Here is a tiny trained network, its code and every weight. The questions are about switching its units off for an input and a class, where a switched-off unit gives its printed mean instead of its output.

import numpy as np


def w(rows, s, z=0):
    codes = np.array(rows[::2]) - 128.0
    scale = np.full(codes.shape[1], s)
    scale[-1] = z or s
    return codes * scale


def f(y):
    return np.maximum(y, 0)


def log_softmax(a):
    a = a - a.max(-1, keepdims=True)
    return a - np.log(np.exp(a).sum(-1, keepdims=True))


def net(x, mask):
    res = np.array(x, float).reshape(1, 3) / 4 @ E
    y = f(res @ A[0][:, :-1].T + A[0][:, -1])
    res = res + np.where(mask, y, B[0][:, -1]) @ B[0][:, :-1]
    return log_softmax(res[-1] @ U[:, :-1].T + U[:, -1])


A, B = {}, {}
E = w([
[151,29,197,173,99,154,154],'x0',
[105,58,51,168,161,113,84],'x1',
[133,146,116,144,206,94,255],'x2',
],0.015)
A[0] = w([
[108,188,153,162,121,162,35,27],'N0',
[197,160,138,78,84,193,129,72],'N1',
[120,115,130,90,63,139,52,9],'N2',
[96,80,62,177,118,119,59,123],'N3',
[91,192,84,31,105,117,73,18],'N4',
[122,162,143,155,61,108,132,56],'N5',
[93,96,148,72,26,177,73,22],'N6',
[191,154,170,28,45,138,155,143],'N7',
[210,63,185,160,96,136,97,4],'N8',
[122,177,62,12,138,102,73,15],'N9',
[158,167,103,132,95,124,93,96],'N10',
[175,186,171,116,75,161,116,95],'N11',
[190,195,223,64,117,187,106,136],'N12',
[138,53,190,176,57,213,148,91],'N13',
[118,106,73,180,108,100,77,127],'N14',
],0.011,0.0021)
B[0] = w([
[121,174,136,88,133,107,238,204],'N0',
[179,101,94,130,154,135,113,185],'N1',
[226,172,156,76,196,109,219,222],'N2',
[224,95,93,208,194,205,73,231],'N3',
[15,115,153,69,73,118,71,235],'N4',
[155,104,104,181,143,163,126,154],'N5',
[155,168,157,69,106,96,219,237],'N6',
[181,55,98,143,171,154,70,219],'N7',
[53,152,133,88,119,125,86,216],'N8',
[77,126,119,137,50,80,124,237],'N9',
[101,133,143,127,134,106,164,173],'N10',
[152,109,97,152,169,160,86,197],'N11',
[147,94,70,158,184,214,83,231],'N12',
[1,138,185,142,61,107,127,251],'N13',
[173,97,99,137,147,165,93,202],'N14',
],0.0097,0.014)
U = w([
[193,105,114,141,171,166,6,143],'0',
[36,143,161,91,53,106,46,1],'1',
[178,169,149,83,176,96,235,227],'2',
],0.014,0.0015)

Each question gives the input, the list of numbers given to net, and the class t.
The units are the neurons (one row each of A and B). Each row of codes is followed by its name. A weight is (code - 128) times the scale printed after its matrix; where a second scale follows, it is the last column's (A, B and U).
mask holds one flag per neuron, in row order. A switched-off neuron (its flag False) gives its mean, the last column of its row in B, instead of its output. The means were averaged over made-up inputs and are rounded, as every weight is.
A unit's drop is (log p(t) with every unit on - log p(t) with that unit switched off) / (log p(t) with every unit on - log p(t) with every unit switched off).
The circuit of an input: a set's keep is (log p(t) with only the set's units on - log p(t) with every unit switched off) / (log p(t) with every unit on - log p(t) with every unit switched off). Starting from the 12 units with the biggest drops (on a tie, the unit counted first), units are removed one at a time, each time the one whose removal leaves the highest keep (on an exact tie, the one counted first), for as long as the keep stays at least 0.8.
units of the circuit, in order: the units of the circuit, biggest drop first
unit that matters most: the unit with the biggest drop
k most important neurons: the k neurons with the biggest drops, biggest first
drop when u is switched off: that unit's drop, to one decimal
input [-6,6,6], class 0: units of the circuit, in order : [N6]
input [2,-2,2], class 0: 3 most important neurons : [N6; N2; N4]
input [1,-5,-4], class 0: 2 most important neurons : [N12; N7]
input [5,-5,-3], class 0: 2 most important neurons : [N12; N7]
input [3,6,-8], class 2: units of the circuit, in order : [N6; N2]
input [4,3,-3], class 1: 2 most important neurons : [N13; N12]
input [-1,-3,-4], class 2: units of the circuit, in order : [N6; N2]
input [7,3,-8], class 2: 2 most important neurons : [N2; N6]
input [8,-8,4], class 0: 2 most important neurons : [N7; N12]
input [-4,3,-2], class 1: 3 most important neurons : [N4; N12; N9]
input [6,-1,-7], class 2: 2 most important neurons : [N2; N6]
input [-5,4,-6], class 2: 2 most important neurons : [N2; N0]
input [6,-3,6], class 1: 2 most important neurons : [N2; N13]
input [6,4,2], class 1: unit that matters most : N13
input [-2,-6,-8], class 2: 2 most important neurons : [N6; N0]
input [-4,3,-3], class 1: 2 most important neurons : [N4; N9]
input [8,-8,-4], class 0: 3 most important neurons : [N12; N7; N11]
input [8,-2,-6], class 1: 2 most important neurons : [N13; N8]
input [1,2,-4], class 2: drop when N7 is switched off : 0.0
input [8,-4,3], class 1: units of the circuit, in order : [N13]
input [0,-7,7], class 0: drop when N12 is switched off : 0.1
input [-7,5,-4], class 1: drop when N9 is switched off : 2.1
input [-2,3,-4], class 2: drop when N12 is switched off : 0.2
